Below are the code and all the weights of a small trained network. Each question names an input and a class and asks about switching units off, where a switched-off unit gives its printed mean instead of its output.

import numpy as np


def w(rows, s, z=0):
    codes = np.array(rows[::2]) - 128.0
    scale = np.full(codes.shape[1], s)
    scale[-1] = z or s
    return codes * scale


def f(y):
    return y / 2 * (1 + np.tanh(0.7978845608 * (y + 0.044715 * y**3)))


def log_softmax(a):
    a = a - a.max(-1, keepdims=True)
    return a - np.log(np.exp(a).sum(-1, keepdims=True))


def net(x, mask):
    res = np.array(x, float).reshape(1, 6) / 4 @ E
    y = f(res @ A[0][:, :-1].T + A[0][:, -1])
    res = res + np.where(mask, y, B[0][:, -1]) @ B[0][:, :-1]
    return log_softmax(res[-1] @ U[:, :-1].T + U[:, -1])


A, B = {}, {}
E = w([
[102,196,164,148,94,117,149,136,69],'x0',
[178,177,22,64,235,23,95,163,104],'x1',
[133,129,147,144,124,112,126,133,93],'x2',
[212,171,57,250,66,123,106,71,118],'x3',
[125,137,130,126,119,136,115,131,121],'x4',
[85,80,67,53,52,54,99,24,149],'x5',
],0.012)
A[0] = w([
[132,145,86,58,112,60,105,84,91,138],'N0',
[169,184,85,137,201,130,137,224,122,169],'N1',
[133,136,140,122,197,126,105,179,124,217],'N2',
[208,173,36,254,83,139,123,73,137,196],'N3',
[135,112,79,131,75,139,157,109,105,61],'N4',
[75,64,150,120,26,105,127,43,139,182],'N5',
[117,150,160,146,120,171,177,123,122,254],'N6',
[124,148,71,99,129,69,130,121,125,85],'N7',
[92,91,123,80,89,93,132,120,108,141],'N8',
[129,138,110,148,99,93,119,111,151,100],'N9',
[116,133,75,102,97,103,129,131,130,81],'N10',
[129,88,179,198,120,194,145,178,166,234],'N11',
],0.015,0.0057)
B[0] = w([
[105,55,116,117,126,48,132,148,119,201],'N0',
[128,250,86,89,178,102,144,141,119,212],'N1',
[93,151,104,112,105,165,185,165,117,184],'N2',
[184,171,98,239,166,122,78,91,128,251],'N3',
[156,99,98,180,152,124,175,124,126,153],'N4',
[182,127,103,101,59,158,192,42,134,218],'N5',
[132,109,136,121,132,185,112,160,164,174],'N6',
[111,83,137,144,155,101,108,121,55,179],'N7',
[116,116,145,96,119,93,110,69,160,172],'N8',
[160,113,114,150,135,117,138,125,89,153],'N9',
[130,120,175,173,109,89,127,145,102,158],'N10',
[104,96,178,188,119,197,95,206,149,203],'N11',
],0.023,0.032)
U = w([
[56,113,200,111,142,212,118,199,146,252],'0',
[103,186,99,76,144,96,194,205,104,173],'1',
[138,146,140,220,164,179,32,171,164,64],'2',
[119,225,80,158,213,85,59,142,124,43],'3',
[146,103,183,43,62,149,164,83,140,191],'4',
[37,67,114,97,131,2,113,150,121,168],'5',
[191,139,76,187,87,129,159,85,141,91],'6',
[144,81,103,190,161,23,77,141,58,50],'7',
],0.0088,0.0036)

Each question gives the input, the list of numbers given to net, and the class t.
The units are the neurons (one row each of A and B). Each row of codes is followed by its name. A weight is (code - 128) times the scale printed after its matrix; where a second scale follows, it is the last column's (A, B and U).
mask holds one flag per neuron, in row order. A switched-off neuron (its flag False) gives its mean, the last column of its row in B, instead of its output. The means were averaged over made-up inputs and are rounded, as every weight is.
A unit's drop is (log p(t) with every unit on - log p(t) with that unit switched off) / (log p(t) with every unit on - log p(t) with every unit switched off).
The circuit of an input: a set's keep is (log p(t) with only the set's units on - log p(t) with every unit switched off) / (log p(t) with every unit on - log p(t) with every unit switched off). Starting from all 12 units, units are removed one at a time, each time the one whose removal leaves the highest keep (on an exact tie, the one counted first), for as long as the keep stays at least 0.8.
units of the circuit, in order: the units of the circuit, biggest drop first
unit that matters most: the unit with the biggest drop
k most important neurons: the k neurons with the biggest drops, biggest first
drop of u: that unit's drop, to one decimal
input [7,5,-6,0,4,2], class 5: units of the circuit, in order -> N3; N0
input [2,0,7,-5,5,2], class 4: units of the circuit, in order -> N3
input [8,1,7,-5,-4,7], class 5: 2 most important neurons -> N0; N3
input [5,0,-2,2,-6,-2], class 2: units of the circuit, in order -> N5; N1
input [-1,0,-6,3,2,0], class 2: 2 most important neurons -> N5; N1
input [-1,3,4,-6,0,-8], class 1: 3 most important neurons -> N1; N3; N2
input [1,2,0,0,-5,-7], class 1: 3 most important neurons -> N3; N1; N2
input [-6,4,6,7,8,0], class 3: 2 most important neurons -> N3; N1
input [6,2,8,-2,4,-7], class 1: 2 most important neurons -> N3; N1
input [6,-8,3,-4,-1,-1], class 0: 2 most important neurons -> N11; N3
input [5,6,-3,0,-3,-2], class 1: 2 most important neurons -> N3; N2
input [3,0,-3,3,-1,-6], class 2: 2 most important neurons -> N11; N6
input [4,-5,-7,-6,2,2], class 4: 2 most important neurons -> N3; N5
input [0,3,-1,-7,-1,8], class 5: unit that matters most -> N0
input [-4,8,6,-2,-4,-8], class 1: 2 most important neurons -> N3; N2
input [5,2,5,2,-2,0], class 3: 2 most important neurons -> N5; N11
input [-4,-8,-2,-4,-1,3], class 4: 2 most important neurons -> N5; N3
input [3,-3,-4,-3,-6,-3], class 0: drop of N3 -> 0.8
input [-8,1,-4,-7,5,6], class 5: drop of N0 -> 0.7
input [-7,-3,8,-1,8,-8], class 0: drop of N3 -> 0.7
input [-7,-7,5,-8,5,-6], class 0: units of the circuit, in order -> N3
